Below are the code and all the weights of a small trained network. Each question names an input and a class and asks about switching units off, where a switched-off unit gives its printed mean instead of its output.

import numpy as np


def w(rows, s, z=0):
    codes = np.array(rows[::2]) - 128.0
    scale = np.full(codes.shape[1], s)
    scale[-1] = z or s
    return codes * scale


def f(y):
    return np.maximum(y, 0)


def log_softmax(a):
    a = a - a.max(-1, keepdims=True)
    return a - np.log(np.exp(a).sum(-1, keepdims=True))


def net(x, mask):
    res = np.array(x, float).reshape(1, 8) / 4 @ E
    y = f(res @ A[0][:, :-1].T + A[0][:, -1])
    res = res + np.where(mask, y, B[0][:, -1]) @ B[0][:, :-1]
    return log_softmax(res[-1] @ U[:, :-1].T + U[:, -1])


A, B = {}, {}
E = w([
[209,2,147,168,145,191],'x0',
[146,151,219,126,228,88],'x1',
[130,128,128,129,128,129],'x2',
[95,121,11,189,225,127],'x3',
[130,123,135,144,116,103],'x4',
[196,210,119,175,111,150],'x5',
[126,137,119,105,145,163],'x6',
[216,129,68,59,141,54],'x7',
],0.008)
A[0] = w([
[199,92,136,180,115,155,43],'N1',
[98,162,56,156,190,111,74],'N2',
[158,120,128,110,101,77,135],'N3',
[160,130,105,80,125,92,115],'N4',
[102,73,135,77,136,80,176],'N5',
[89,138,186,139,98,158,117],'N6',
[117,117,57,116,107,158,162],'N7',
[98,168,129,122,116,98,27],'N8',
[140,136,187,128,157,110,92],'N9',
[86,124,145,157,123,160,44],'N10',
[175,26,146,143,153,177,60],'N11',
[194,178,96,162,134,156,126],'N12',
[159,77,94,156,59,136,100],'N13',
[133,139,170,69,90,148,2],'N14',
[177,82,135,111,126,146,46],'N15',
[121,107,117,157,39,96,114],'N16',
[161,82,143,135,121,170,46],'N17',
[54,130,150,196,127,149,68],'N18',
[96,108,99,160,179,124,153],'N19',
[157,151,178,127,246,129,84],'N20',
[193,120,119,86,115,86,103],'N21',
[157,164,128,140,122,152,205],'N22',
[145,102,159,179,161,42,124],'N23',
[165,162,231,40,58,113,69],'N24',
[126,130,66,171,208,106,32],'N25',
[148,111,130,125,143,162,68],'N26',
[173,109,76,73,163,84,78],'N27',
[60,187,101,71,107,126,81],'N28',
[75,194,122,128,114,83,63],'N29',
[162,155,134,161,131,150,89],'N30',
[146,138,57,117,44,125,124],'N31',
[130,144,108,154,140,133,122],'N32',
[116,170,122,107,132,136,65],'N33',
[158,75,130,137,156,165,3],'N34',
[42,36,115,55,159,128,154],'N35',
[72,126,183,167,129,177,88],'N36',
[165,162,202,110,177,81,96],'N37',
],0.013,0.0099)
B[0] = w([
[106,118,98,158,149,39,180],'N1',
[182,36,148,147,58,144,219],'N2',
[177,155,97,112,170,195,187],'N3',
[148,195,85,141,143,160,190],'N4',
[144,191,166,186,128,146,222],'N5',
[186,148,79,114,158,187,199],'N6',
[46,125,195,57,128,177,233],'N7',
[105,96,65,159,171,33,146],'N8',
[52,126,110,134,97,160,171],'N9',
[140,133,41,79,112,169,152],'N10',
[94,141,101,121,165,34,224],'N11',
[93,223,197,212,85,117,213],'N12',
[78,99,158,73,159,123,210],'N13',
[205,28,83,179,53,107,150],'N14',
[121,139,78,146,105,74,159],'N15',
[61,131,150,132,124,193,187],'N16',
[78,97,79,146,144,59,166],'N17',
[179,170,51,74,142,146,195],'N18',
[181,84,145,146,69,178,220],'N19',
[2,93,139,64,116,181,218],'N20',
[144,145,76,127,159,175,200],'N21',
[133,187,198,188,155,88,227],'N22',
[68,132,149,91,135,181,191],'N23',
[156,34,99,181,53,129,253],'N24',
[176,21,106,139,23,127,195],'N25',
[102,94,105,155,144,77,141],'N26',
[145,210,31,108,134,170,204],'N27',
[101,72,128,126,195,29,209],'N28',
[107,67,100,141,191,46,198],'N29',
[135,160,123,168,125,104,152],'N30',
[75,102,161,76,139,159,231],'N31',
[145,110,139,138,104,149,163],'N32',
[99,127,137,145,140,50,144],'N33',
[104,95,122,151,125,34,152],'N34',
[147,245,200,204,75,88,254],'N35',
[188,179,7,89,143,156,204],'N36',
[51,109,123,96,113,172,216],'N37',
],0.0071,0.0086)
U = w([
[127,153,166,143,149,138,250],'0',
[168,68,121,161,35,133,55],'1',
[82,134,102,144,188,18,73],'2',
[124,171,172,130,147,144,218],'3',
[17,150,170,82,123,187,36],'4',
[171,214,39,116,162,179,67],'5',
[151,169,189,132,148,130,215],'6',
[123,255,211,212,90,104,55],'7',
],0.009,0.016)

Each question gives the input, the list of numbers given to net, and the class t.
The units are the neurons (one row each of A and B). Each row of codes is followed by its name. A weight is (code - 128) times the scale printed after its matrix; where a second scale follows, it is the last column's (A, B and U).
mask holds one flag per neuron, in row order. A switched-off neuron (its flag False) gives its mean, the last column of its row in B, instead of its output. The means were averaged over made-up inputs and are rounded, as every weight is.
A unit's drop is (log p(t) with every unit on - log p(t) with that unit switched off) / (log p(t) with every unit on - log p(t) with every unit switched off).
The circuit of an input: a set's keep is (log p(t) with only the set's units on - log p(t) with every unit switched off) / (log p(t) with every unit on - log p(t) with every unit switched off). Starting from the 12 units with the biggest drops (on a tie, the unit counted first), units are removed one at a time, each time the one whose removal leaves the highest keep (on an exact tie, the one counted first), for as long as the keep stays at least 0.8.
units of the circuit, in order: the units of the circuit, biggest drop first
unit that matters most: the unit with the biggest drop
k most important neurons: the k neurons with the biggest drops, biggest first
input [-7,5,-6,3,1,-2,1,-1], class 2: 3 most important neurons : [N29, N28, N8]
input [-3,-2,5,5,0,-4,3,3], class 1: unit that matters most : N2
input [-3,2,-5,1,-7,6,-4,-8], class 5: units of the circuit, in order : [N36, N18]
input [2,4,2,-1,-1,8,-1,2], class 7: 2 most important neurons : [N12, N22]
input [0,-6,2,4,1,3,0,2], class 4: units of the circuit, in order : [N7, N31]
input [-7,7,3,7,0,0,-7,-6], class 1: 2 most important neurons : [N2, N25]
input [-5,8,-6,8,3,1,-5,-5], class 1: 2 most important neurons : [N25, N2]
input [0,-7,-3,1,6,3,-2,-6], class 4: units of the circuit, in order : [N16, N7]
input [8,-4,-1,6,-1,4,4,2], class 2: units of the circuit, in order : [N11, N1]
input [-7,-1,5,-6,5,-7,2,-7], class 2: 2 most important neurons : [N28, N29]
input [1,3,8,8,-5,1,-7,-6], class 1: units of the circuit, in order : [N25, N2]
input [6,0,-7,-4,-3,-2,-7,-8], class 5: 2 most important neurons : [N36, N6]
input [-7,-3,3,-2,3,-8,5,-2], class 7: 3 most important neurons : [N35, N5, N11]
input [-6,-8,-2,-4,-7,-5,-7,5], class 4: 4 most important neurons : [N31, N16, N7, N22]
input [-8,6,-5,-7,3,-2,0,-5], class 2: units of the circuit, in order : [N29, N28]
input [4,-4,-4,0,-2,-5,5,6], class 5: units of the circuit, in order : [N27]
input [8,-7,-3,-5,2,-7,8,3], class 2: units of the circuit, in order : [N11, N17]
input [8,-4,0,-2,-1,-5,-7,-8], class 2: units of the circuit, in order : [N11, N17]
input [1,0,1,-4,5,8,3,-8], class 5: units of the circuit, in order : [N36, N6]
input [8,3,-7,-8,6,2,-4,-3], class 1: units of the circuit, in order : [N24]
input [-2,6,-7,1,7,-5,0,-8], class 5: units of the circuit, in order : [N36, N18]
input [6,2,5,6,4,-5,-6,-1], class 1: 3 most important neurons : [N25, N19, N22]
input [-8,-1,-3,0,0,7,-4,-8], class 2: units of the circuit, in order : [N29, N28]
input [0,-2,1,-3,-1,7,3,-7], class 5: units of the circuit, in order : [N36, N6]
input [4,-6,7,-2,-3,5,-2,8], class 5: 2 most important neurons : [N27, N21]
input [7,-7,-1,-5,-1,1,-1,-3], class 2: units of the circuit, in order : [N11, N1, N17]
input [5,7,0,3,-4,8,-5,-2], class 7: unit that matters most : N12
input [-7,-7,-5,-8,5,-3,5,-6], class 1: 2 most important neurons : [N24, N14]
input [-7,-4,-8,-4,6,-3,-6,-8], class 5: 3 most important neurons : [N6, N36, N18]
input [-1,0,-2,8,5,-6,-2,2], class 1: 3 most important neurons : [N25, N2, N19]
